Below are the code and all the weights of a small trained network. Each question names an input and a class and asks about switching units off, where a switched-off unit gives its printed mean instead of its output.

import numpy as np


def w(rows, s, z=0):
    codes = np.array(rows[::2]) - 128.0
    scale = np.full(codes.shape[1], s)
    scale[-1] = z or s
    return codes * scale


def f(y):
    return y / 2 * (1 + np.tanh(0.7978845608 * (y + 0.044715 * y**3)))


def log_softmax(a):
    a = a - a.max(-1, keepdims=True)
    return a - np.log(np.exp(a).sum(-1, keepdims=True))


def net(x, mask):
    res = np.array(x, float).reshape(1, 5) / 4 @ E
    y = f(res @ A[0][:, :-1].T + A[0][:, -1])
    res = res + np.where(mask, y, B[0][:, -1]) @ B[0][:, :-1]
    return log_softmax(res[-1] @ U[:, :-1].T + U[:, -1])


A, B = {}, {}
E = w([
[95,55,248,83,51,42,34,112,125,97,144],'x0',
[122,104,106,107,135,140,138,96,142,117,148],'x1',
[69,185,183,128,208,82,171,222,205,36,216],'x2',
[201,151,135,92,184,1,192,31,72,73,53],'x3',
[141,96,101,116,149,104,139,149,147,157,112],'x4',
],0.0089)
A[0] = w([
[142,113,98,147,81,131,130,55,69,181,97,143],'n1',
[153,108,71,127,59,182,92,74,27,235,59,166],'n2',
[173,48,229,72,136,69,117,88,106,77,124,92],'n3',
[138,197,97,120,173,221,214,116,138,140,99,103],'n4',
[108,173,125,173,175,84,98,145,190,108,166,133],'n5',
[134,115,105,117,133,186,125,155,99,115,169,1],'n6',
[146,193,96,146,196,184,173,126,131,105,47,93],'n7',
[86,183,167,96,222,64,170,212,143,72,200,154],'n8',
[167,165,172,102,150,115,183,172,251,80,179,148],'n9',
[188,188,148,132,239,40,134,57,53,30,86,107],'n10',
[151,171,74,184,181,175,199,129,69,129,163,106],'n11',
[126,82,213,81,123,87,91,143,144,110,158,91],'n12',
[136,110,113,200,95,164,115,189,152,155,190,68],'n13',
[137,109,205,59,77,71,111,121,110,114,109,87],'n14',
[225,133,107,141,86,143,91,92,84,183,114,132],'n15',
[52,80,176,38,77,92,88,141,97,137,158,55],'n16',
[140,166,124,200,108,161,252,112,109,169,164,80],'n17',
[141,181,128,128,120,66,186,65,144,120,64,61],'n18',
[156,81,123,83,179,89,172,133,38,76,109,61],'n19',
[179,166,147,147,151,118,183,161,191,89,186,115],'n20',
[115,100,123,194,93,205,62,193,228,181,182,110],'n21',
[95,101,122,195,87,215,90,173,161,131,166,78],'n22',
[124,253,126,154,152,139,162,162,106,130,132,89],'n23',
[149,142,107,95,154,138,138,142,132,113,94,26],'n24',
[209,200,66,140,159,142,169,113,101,67,99,106],'n25',
[128,134,47,125,168,185,181,159,144,153,101,102],'n26',
],0.0076,0.0024)
B[0] = w([
[106,144,198,72,167,142,197,104,166,81,89,196],'n1',
[79,199,236,62,154,203,157,50,91,26,35,249],'n2',
[111,86,61,174,174,96,81,207,123,130,175,208],'n3',
[91,96,155,146,200,92,56,169,82,180,166,198],'n4',
[121,150,132,58,94,182,158,84,96,128,93,172],'n5',
[120,155,122,184,93,132,144,104,88,157,200,139],'n6',
[120,69,176,172,161,112,85,162,112,160,185,190],'n7',
[70,172,224,2,119,173,166,76,136,46,16,232],'n8',
[125,145,154,44,135,170,193,112,114,78,91,200],'n9',
[234,191,8,180,29,139,195,113,239,137,171,249],'n10',
[108,90,173,149,164,71,77,194,57,133,198,193],'n11',
[74,62,140,143,217,99,91,161,88,145,162,190],'n12',
[169,144,133,224,60,135,140,100,139,110,153,181],'n13',
[87,79,184,198,114,101,128,198,93,166,205,192],'n14',
[122,124,179,68,133,153,194,94,104,90,76,192],'n15',
[62,56,138,178,178,115,71,196,96,145,191,194],'n16',
[88,52,164,177,142,112,110,148,62,138,115,171],'n17',
[153,138,73,194,88,117,141,104,171,128,160,184],'n18',
[153,158,69,144,80,133,141,109,183,169,136,177],'n19',
[86,138,163,85,132,155,165,103,73,106,115,178],'n20',
[227,169,43,210,75,93,187,115,192,133,87,231],'n21',
[154,164,44,195,61,100,167,111,209,157,105,205],'n22',
[138,110,145,86,173,111,110,134,111,170,137,172],'n23',
[96,124,120,163,127,127,95,116,134,135,96,134],'n24',
[160,68,69,157,145,85,97,178,155,173,233,194],'n25',
[77,74,141,125,155,69,107,137,85,168,140,187],'n26',
],0.0064,0.013)
U = w([
[125,167,183,5,145,167,185,66,125,78,72,254],'0',
[199,163,31,202,79,116,173,107,220,135,140,80],'1',
[116,72,147,167,180,99,67,178,78,149,171,53],'2',
],0.012,0.0013)

Each question gives the input, the list of numbers given to net, and the class t.
The units are the neurons (one row each of A and B). Each row of codes is followed by its name. A weight is (code - 128) times the scale printed after its matrix; where a second scale follows, it is the last column's (A, B and U).
mask holds one flag per neuron, in row order. A switched-off neuron (its flag False) gives its mean, the last column of its row in B, instead of its output. The means were averaged over made-up inputs and are rounded, as every weight is.
A unit's drop is (log p(t) with every unit on - log p(t) with that unit switched off) / (log p(t) with every unit on - log p(t) with every unit switched off).
most important unit: the unit with the biggest drop
top k neurons: the k neurons with the biggest drops, biggest first
drop of u: that unit's drop, to one decimal
input [-1,0,6,-5,4], class 0: most important unit => n8
input [-4,-5,-4,3,-4], class 0: top 2 neurons => n2, n3
input [-7,1,5,-6,-8], class 2: top 3 neurons => n10, n4, n11
input [8,-7,1,6,4], class 2: top 2 neurons => n12, n14
input [-6,-5,6,3,-3], class 0: top 2 neurons => n8, n9
input [5,3,4,3,8], class 2: top 3 neurons => n2, n3, n12
input [-7,-1,4,-6,-8], class 2: top 2 neurons => n10, n4
input [8,-3,8,-1,4], class 0: top 2 neurons => n8, n9
input [5,3,-5,-6,6], class 1: top 4 neurons => n21, n8, n22, n9
input [6,-1,-5,5,6], class 2: top 2 neurons => n3, n14
input [6,2,6,-8,4], class 1: top 3 neurons => n21, n22, n2
input [-4,0,4,3,2], class 0: top 3 neurons => n8, n3, n9
input [5,8,-2,-6,-3], class 1: drop of n22 => 0.1
input [-5,-6,4,2,-1], class 2: most important unit => n2
input [4,0,-3,-8,-8], class 1: drop of n8 => 0.0
input [-5,0,7,2,7], class 0: drop of n8 => 0.7
